Below is a small trained network, with its code and all its weights. Each question gives an input and a class and asks what happens when units are switched off, that is, made to give their printed mean instead of their output.

import numpy as np


def w(rows, s, z=0):
    codes = np.array(rows[::2]) - 128.0
    scale = np.full(codes.shape[1], s)
    scale[-1] = z or s
    return codes * scale


def f(y):
    return np.maximum(y, 0)


def log_softmax(a):
    a = a - a.max(-1, keepdims=True)
    return a - np.log(np.exp(a).sum(-1, keepdims=True))


def net(x, mask):
    res = np.array(x, float).reshape(1, 7) / 4 @ E
    y = f(res @ A[0][:, :-1].T + A[0][:, -1])
    res = res + np.where(mask, y, B[0][:, -1]) @ B[0][:, :-1]
    return log_softmax(res[-1] @ U[:, :-1].T + U[:, -1])


A, B = {}, {}
E = w([
[128,129,127,129,127,129,128,128],'x0',
[175,53,164,155,158,214,101,152],'x1',
[173,166,111,143,14,181,108,66],'x2',
[219,107,97,153,123,122,255,128],'x3',
[191,197,179,163,203,117,111,40],'x4',
[138,44,105,132,119,53,103,46],'x5',
[96,102,214,46,107,151,178,87],'x6',
],0.0072)
A[0] = w([
[71,220,99,103,92,25,171,98,96],'neuron 0',
[166,139,37,184,140,110,76,170,67],'neuron 1',
[122,73,117,123,109,88,127,102,54],'neuron 2',
[170,197,168,153,176,137,126,81,51],'neuron 3',
[156,161,110,156,168,121,104,109,77],'neuron 4',
[92,98,210,58,100,152,181,88,65],'neuron 5',
[144,134,117,119,85,153,113,109,69],'neuron 6',
[129,138,139,144,138,126,132,113,42],'neuron 7',
[170,114,101,131,125,126,242,142,23],'neuron 8',
[131,151,145,123,155,131,96,112,54],'neuron 9',
[87,86,91,117,61,138,138,197,2],'neuron 10',
[82,89,123,108,200,111,149,184,54],'neuron 11',
[119,139,141,138,118,130,82,138,97],'neuron 12',
[176,61,167,148,147,217,95,151,59],'neuron 13',
[142,64,108,130,117,62,99,63,119],'neuron 14',
[108,100,95,118,98,142,132,154,33],'neuron 15',
[176,163,153,144,92,147,100,75,58],'neuron 16',
[127,139,155,130,214,101,140,116,118],'neuron 17',
[91,90,97,119,65,132,136,193,51],'neuron 18',
[184,125,112,161,134,122,218,110,30],'neuron 19',
[124,115,157,125,167,98,134,164,93],'neuron 20',
[129,96,114,132,122,103,108,113,59],'neuron 21',
[147,152,109,129,66,163,114,113,29],'neuron 22',
[164,153,73,182,146,110,82,158,102],'neuron 23',
[48,143,155,107,122,138,10,113,15],'neuron 24',
[162,111,103,130,128,127,175,125,87],'neuron 25',
[158,56,135,145,145,154,92,105,102],'neuron 26',
[129,130,134,117,128,132,83,144,32],'neuron 27',
[124,97,114,142,120,108,134,103,71],'neuron 28',
[142,146,115,135,29,180,101,89,27],'neuron 29',
[117,129,135,116,188,107,142,125,122],'neuron 30',
[121,238,154,125,130,205,166,222,57],'neuron 31',
[136,138,206,101,133,125,148,86,75],'neuron 32',
],0.013,0.003)
B[0] = w([
[173,4,94,129,122,158,144,181,254],'neuron 0',
[42,125,164,118,133,179,162,123,225],'neuron 1',
[113,128,116,136,160,107,97,96,179],'neuron 2',
[203,147,109,114,142,141,161,63,226],'neuron 3',
[141,146,134,108,141,156,163,101,188],'neuron 4',
[33,137,156,123,147,188,165,114,235],'neuron 5',
[108,142,128,136,123,95,144,143,159],'neuron 6',
[143,139,122,123,136,136,134,120,139],'neuron 7',
[149,168,169,127,99,147,60,169,224],'neuron 8',
[160,145,132,116,117,150,127,110,163],'neuron 9',
[205,162,122,127,141,143,172,69,210],'neuron 10',
[111,157,126,150,96,62,163,166,221],'neuron 11',
[138,140,138,116,106,138,110,144,163],'neuron 12',
[164,28,94,123,118,144,149,170,226],'neuron 13',
[90,137,99,138,167,92,71,80,225],'neuron 14',
[165,145,135,113,142,128,153,106,167],'neuron 15',
[147,162,116,132,111,75,165,145,194],'neuron 16',
[151,165,110,134,109,77,168,132,211],'neuron 17',
[188,162,114,108,139,138,169,76,209],'neuron 18',
[151,160,155,114,91,152,63,155,219],'neuron 19',
[108,151,116,143,105,103,146,148,180],'neuron 20',
[116,129,122,133,133,113,104,107,155],'neuron 21',
[120,141,126,143,122,82,154,160,169],'neuron 22',
[70,123,164,118,136,166,169,124,213],'neuron 23',
[170,166,179,126,91,170,42,171,242],'neuron 24',
[131,135,158,127,109,137,90,137,182],'neuron 25',
[147,66,90,131,134,122,119,143,191],'neuron 26',
[141,127,145,123,109,132,112,138,149],'neuron 27',
[114,133,121,129,151,119,103,122,158],'neuron 28',
[98,159,125,149,120,58,165,169,198],'neuron 29',
[129,154,131,142,119,91,153,134,184],'neuron 30',
[72,90,92,142,174,77,41,72,245],'neuron 31',
[99,133,149,120,148,177,165,106,194],'neuron 32',
],0.029,0.0088)
U = w([
[170,155,189,115,73,157,40,137,39],'0',
[213,154,110,99,150,131,181,16,254],'1',
[112,151,114,172,90,27,187,153,109],'2',
[41,106,179,109,148,199,182,81,94],'3',
[104,87,81,149,191,75,35,28,100],'4',
[178,2,80,126,115,147,138,147,218],'5',
],0.0075,0.0011)

Each question gives the input, the list of numbers given to net, and the class t.
The units are the neurons (one row each of A and B). Each row of codes is followed by its name. A weight is (code - 128) times the scale printed after its matrix; where a second scale follows, it is the last column's (A, B and U).
mask holds one flag per neuron, in row order. A switched-off neuron (its flag False) gives its mean, the last column of its row in B, instead of its output. The means were averaged over made-up inputs and are rounded, as every weight is.
A unit's drop is (log p(t) with every unit on - log p(t) with that unit switched off) / (log p(t) with every unit on - log p(t) with every unit switched off).
The circuit of an input: a set's keep is (log p(t) with only the set's units on - log p(t) with every unit switched off) / (log p(t) with every unit on - log p(t) with every unit switched off). Starting from the 12 units with the biggest drops (on a tie, the unit counted first), units are removed one at a time, each time the one whose removal leaves the highest keep (on an exact tie, the one counted first), for as long as the keep stays at least 0.8.
circuit, biggest first: the units of the circuit, biggest drop first
most important unit: the unit with the biggest drop
k most important neurons: the k neurons with the biggest drops, biggest first
drop of u: that unit's drop, to one decimal
input [8,8,0,5,-8,-8,1], class 1: most important unit	neuron 10
input [-1,5,5,2,-4,0,4], class 2: 2 most important neurons	(neuron 29; neuron 0)
input [0,8,4,3,7,4,-6], class 5: 4 most important neurons	(neuron 13; neuron 26; neuron 10; neuron 18)
input [-2,-1,-3,8,1,0,-6], class 0: 2 most important neurons	(neuron 8; neuron 19)
input [-8,-1,-7,-6,6,-1,-5], class 2: 2 most important neurons	(neuron 17; neuron 11)
input [5,-1,4,2,-2,3,-1], class 2: 2 most important neurons	(neuron 31; neuron 29)
input [1,-2,6,-2,6,8,-8], class 3: 2 most important neurons	(neuron 1; neuron 23)
input [7,-1,-5,-2,-5,-7,6], class 4: 2 most important neurons	(neuron 31; neuron 1)
input [6,-8,1,-1,0,-7,4], class 5: 2 most important neurons	(neuron 0; neuron 14)
input [8,-8,-5,-7,4,3,5], class 5: 2 most important neurons	(neuron 0; neuron 8)
input [-6,-2,-6,2,-7,-1,-2], class 1: 3 most important neurons	(neuron 10; neuron 18; neuron 29)
input [-6,6,5,1,-7,4,-7], class 1: 4 most important neurons	(neuron 10; neuron 18; neuron 5; neuron 0)
input [1,-6,7,-4,5,2,7], class 2: 4 most important neurons	(neuron 16; neuron 29; neuron 1; neuron 22)
input [-5,8,-2,-1,0,-7,3], class 5: circuit, biggest first	(neuron 13)
input [-5,1,3,2,1,7,-7], class 3: 4 most important neurons	(neuron 1; neuron 23; neuron 31; neuron 4)
input [8,-5,4,1,1,2,-2], class 5: drop of neuron 20	0.1
input [-7,4,-8,-1,-7,-7,-7], class 2: drop of neuron 3	0.7
input [-8,-1,-6,-1,4,-8,-8], class 3: drop of neuron 23	2.6
